Below are the code and all the weights of a small trained network. Each question names an input and a class and asks about switching units off, where a switched-off unit gives its printed mean instead of its output.

import numpy as np


def w(rows, s, z=0):
    codes = np.array(rows[::2]) - 128.0
    scale = np.full(codes.shape[1], s)
    scale[-1] = z or s
    return codes * scale


def norm(h):
    return h / np.sqrt((h * h).mean(-1, keepdims=True) + 1e-5)


def f(y):
    return y / 2 * (1 + np.tanh(0.7978845608 * (y + 0.044715 * y**3)))


def log_softmax(a):
    a = a - a.max(-1, keepdims=True)
    return a - np.log(np.exp(a).sum(-1, keepdims=True))


def net(x, mask):
    res = np.array(x, float).reshape(1, 8) / 4 @ E
    u = 0
    for l in range(4):
        y = f(norm(res) @ A[l][:, :-1].T + A[l][:, -1])
        res = res + np.where(mask[u : u + 10], y, B[l][:, -1]) @ B[l][:, :-1]
        u += 10
    return log_softmax(norm(res)[-1] @ U[:, :-1].T + U[:, -1])


A, B = {}, {}
E = w([
[2,198,142,164,32,116],'x0',
[128,127,133,122,129,124],'x1',
[46,36,172,129,199,185],'x2',
[127,125,130,123,130,126],'x3',
[177,42,184,94,7,183],'x4',
[110,133,68,75,117,170],'x5',
[131,130,119,138,127,134],'x6',
[128,129,132,129,129,128],'x7',
],0.009)
A[0] = w([
[135,143,162,129,144,123,52],'0.n0',
[169,116,183,249,124,98,98],'0.n1',
[112,127,51,103,128,160,3],'0.n2',
[105,186,128,131,186,128,49],'0.n3',
[107,114,28,103,111,171,26],'0.n4',
[114,140,157,185,198,45,73],'0.n5',
[157,162,95,128,134,31,94],'0.n6',
[65,136,130,152,78,102,146],'0.n7',
[216,123,129,102,200,145,92],'0.n8',
[152,108,174,154,115,132,55],'0.n9',
],0.012,0.0059)
B[0] = w([
[104,104,108,109,115,127,106],'0.n0',
[101,119,101,9,123,130,194],'0.n1',
[82,101,120,56,106,121,120],'0.n2',
[73,144,94,111,153,153,179],'0.n3',
[70,95,119,27,123,62,135],'0.n4',
[104,121,69,81,120,162,229],'0.n5',
[137,146,102,131,118,207,209],'0.n6',
[163,100,140,139,167,65,232],'0.n7',
[129,100,128,173,138,61,255],'0.n8',
[101,121,119,91,99,148,133],'0.n9',
],0.012,0.0051)
A[1] = w([
[155,200,157,121,110,138,25],'1.n0',
[84,108,96,94,95,96,49],'1.n1',
[81,100,132,139,140,190,48],'1.n2',
[78,154,143,163,101,136,59],'1.n3',
[53,138,139,165,100,105,1],'1.n4',
[79,135,111,166,85,125,124],'1.n5',
[162,102,118,82,169,166,52],'1.n6',
[121,118,118,2,127,90,213],'1.n7',
[45,100,167,166,192,196,25],'1.n8',
[153,102,177,121,75,141,188],'1.n9',
],0.015,0.0026)
B[1] = w([
[174,158,173,158,154,125,144],'1.n0',
[112,118,154,158,145,111,174],'1.n1',
[136,186,160,130,131,139,164],'1.n2',
[138,100,98,91,138,58,142],'1.n3',
[183,134,136,149,133,58,163],'1.n4',
[157,115,122,109,144,86,156],'1.n5',
[104,128,122,166,129,77,184],'1.n6',
[86,120,135,247,118,146,254],'1.n7',
[182,201,151,129,143,160,221],'1.n8',
[66,151,39,67,150,135,224],'1.n9',
],0.013,0.0072)
A[2] = w([
[107,106,192,124,181,125,85],'2.n0',
[89,123,69,128,130,156,76],'2.n1',
[141,73,140,92,43,152,195],'2.n2',
[96,111,70,125,125,137,13],'2.n3',
[174,162,83,155,66,122,35],'2.n4',
[171,152,81,155,86,117,6],'2.n5',
[91,108,181,169,136,123,71],'2.n6',
[122,121,106,252,90,139,143],'2.n7',
[131,106,118,128,135,43,24],'2.n8',
[122,167,140,203,176,111,130],'2.n9',
],0.013,0.0028)
B[2] = w([
[184,160,168,126,117,174,148],'2.n0',
[75,158,161,116,51,158,189],'2.n1',
[30,169,9,59,254,140,152],'2.n2',
[75,115,137,143,85,138,163],'2.n3',
[173,128,211,119,148,224,167],'2.n4',
[147,96,150,165,146,207,158],'2.n5',
[130,108,177,166,95,156,153],'2.n6',
[106,94,215,128,118,125,226],'2.n7',
[130,84,117,165,87,119,182],'2.n8',
[105,72,118,87,50,161,253],'2.n9',
],0.009,0.0073)
A[3] = w([
[198,179,234,154,120,191,62],'3.n0',
[165,1,203,199,165,4,109],'3.n1',
[104,35,215,156,49,126,3],'3.n2',
[107,102,187,202,106,67,85],'3.n3',
[57,197,95,227,164,140,173],'3.n4',
[243,2,87,163,154,81,184],'3.n5',
[164,150,148,193,138,112,64],'3.n6',
[86,105,162,214,103,139,42],'3.n7',
[132,105,206,180,84,157,32],'3.n8',
[89,192,182,167,46,90,19],'3.n9',
],0.0089,0.0034)
B[3] = w([
[115,128,255,211,73,245,181],'3.n0',
[119,183,172,189,88,84,254],'3.n1',
[61,95,113,53,98,131,188],'3.n2',
[96,77,176,152,122,116,185],'3.n3',
[115,17,128,33,54,171,232],'3.n4',
[93,207,136,157,41,24,233],'3.n5',
[99,122,123,142,136,140,135],'3.n6',
[82,29,162,129,188,184,170],'3.n7',
[77,114,158,113,167,206,158],'3.n8',
[149,65,174,122,153,39,156],'3.n9',
],0.0079,0.0068)
U = w([
[104,136,131,131,99,151,255],'0',
[62,69,153,136,113,150,138],'1',
[72,154,8,37,162,156,69],'2',
[214,104,139,169,134,9,83],'3',
[224,171,193,121,150,228,73],'4',
],0.011,0.0086)

Each question gives the input, the list of numbers given to net, and the class t.
The units are the neurons (one row each of A and B). Each row of codes is followed by its name. A weight is (code - 128) times the scale printed after its matrix; where a second scale follows, it is the last column's (A, B and U).
mask holds one flag per neuron, layer by layer. A switched-off neuron (its flag False) gives its mean, the last column of its row in B, instead of its output. The means were averaged over made-up inputs and are rounded, as every weight is.
A unit's drop is (log p(t) with every unit on - log p(t) with that unit switched off) / (log p(t) with every unit on - log p(t) with every unit switched off).
The circuit of an input: a set's keep is (log p(t) with only the set's units on - log p(t) with every unit switched off) / (log p(t) with every unit on - log p(t) with every unit switched off). Starting from the 12 units with the biggest drops (on a tie, the unit counted first), units are removed one at a time, each time the one whose removal leaves the highest keep (on an exact tie, the one counted first), for as long as the keep stays at least 0.8.
units of the circuit, in order: the units of the circuit, biggest drop first
most important unit: the unit with the biggest drop
top k neurons: the k neurons with the biggest drops, biggest first
k most important neurons of layer l: the k neurons of layer l with the biggest drops, biggest first
input [7,-1,2,5,-6,5,0,8], class 3: most important unit -> 1.n4
input [-4,-3,-8,-2,2,-8,0,4], class 1: units of the circuit, in order -> 0.n1; 1.n7
input [-6,7,-3,-7,-3,6,0,7], class 1: top 3 neurons -> 0.n4; 0.n2; 0.n7
input [-7,4,8,-7,-3,4,-2,-2], class 4: top 3 neurons -> 1.n8; 2.n0; 0.n7
input [4,-1,4,0,5,3,3,6], class 2: top 2 neurons -> 1.n9; 0.n8
input [7,-2,5,-2,2,-4,2,7], class 3: top 2 neurons -> 1.n7; 1.n4
input [5,-7,-5,3,2,-3,-2,0], class 3: 4 most important neurons of layer 1 -> 1.n7; 1.n8; 1.n5; 1.n3
input [-8,5,-2,5,-8,-4,4,3], class 2: top 4 neurons -> 0.n5; 0.n6; 1.n7; 0.n7
input [-8,-1,3,6,7,-6,7,-6], class 3: 2 most important neurons of layer 2 -> 2.n9; 2.n1
input [-8,-4,0,1,7,-4,-5,-6], class 3: 2 most important neurons of layer 0 -> 0.n8; 0.n6
input [2,-5,7,8,-6,6,-1,2], class 4: top 4 neurons -> 1.n8; 1.n9; 1.n2; 0.n1
input [5,-8,-8,6,-6,2,-3,3], class 4: top 3 neurons -> 0.n6; 1.n9; 2.n4
input [5,-2,0,-5,-6,0,-1,7], class 2: top 4 neurons -> 1.n7; 0.n3; 0.n8; 0.n5
input [-8,6,-3,-8,-3,6,-4,-1], class 3: units of the circuit, in order -> 0.n8
input [2,-8,8,-4,6,0,4,6], class 4: top 3 neurons -> 1.n8; 1.n2; 1.n7
input [-2,6,4,-7,4,-1,1,1], class 2: top 3 neurons -> 1.n9; 1.n7; 0.n3
input [0,8,-7,3,4,6,-5,-1], class 4: 3 most important neurons of layer 0 -> 0.n1; 0.n5; 0.n3
input [6,1,4,5,-7,2,-1,-5], class 2: 2 most important neurons of layer 1 -> 1.n7; 1.n8
input [7,-5,6,7,-7,5,0,0], class 2: top 2 neurons -> 1.n8; 1.n7
input [5,1,-8,3,-2,6,1,6], class 4: 3 most important neurons of layer 0 -> 0.n6; 0.n1; 0.n8
input [5,3,8,-7,3,3,-5,-2], class 4: most important unit -> 1.n8
input [-3,-1,-4,6,-7,1,6,6], class 2: top 3 neurons -> 1.n7; 3.n0; 0.n3
input [3,4,-8,0,7,2,4,5], class 4: top 3 neurons -> 2.n4; 1.n0; 2.n5
input [-4,5,6,-4,-1,1,-1,5], class 4: top 2 neurons -> 1.n8; 1.n7
input [-8,7,-2,-1,-5,3,0,8], class 3: 2 most important neurons of layer 1 -> 1.n7; 1.n9
input [-2,-3,8,8,1,7,-7,6], class 4: 2 most important neurons of layer 1 -> 1.n8; 1.n2
input [7,3,7,1,-8,1,-3,-2], class 2: most important unit -> 1.n7
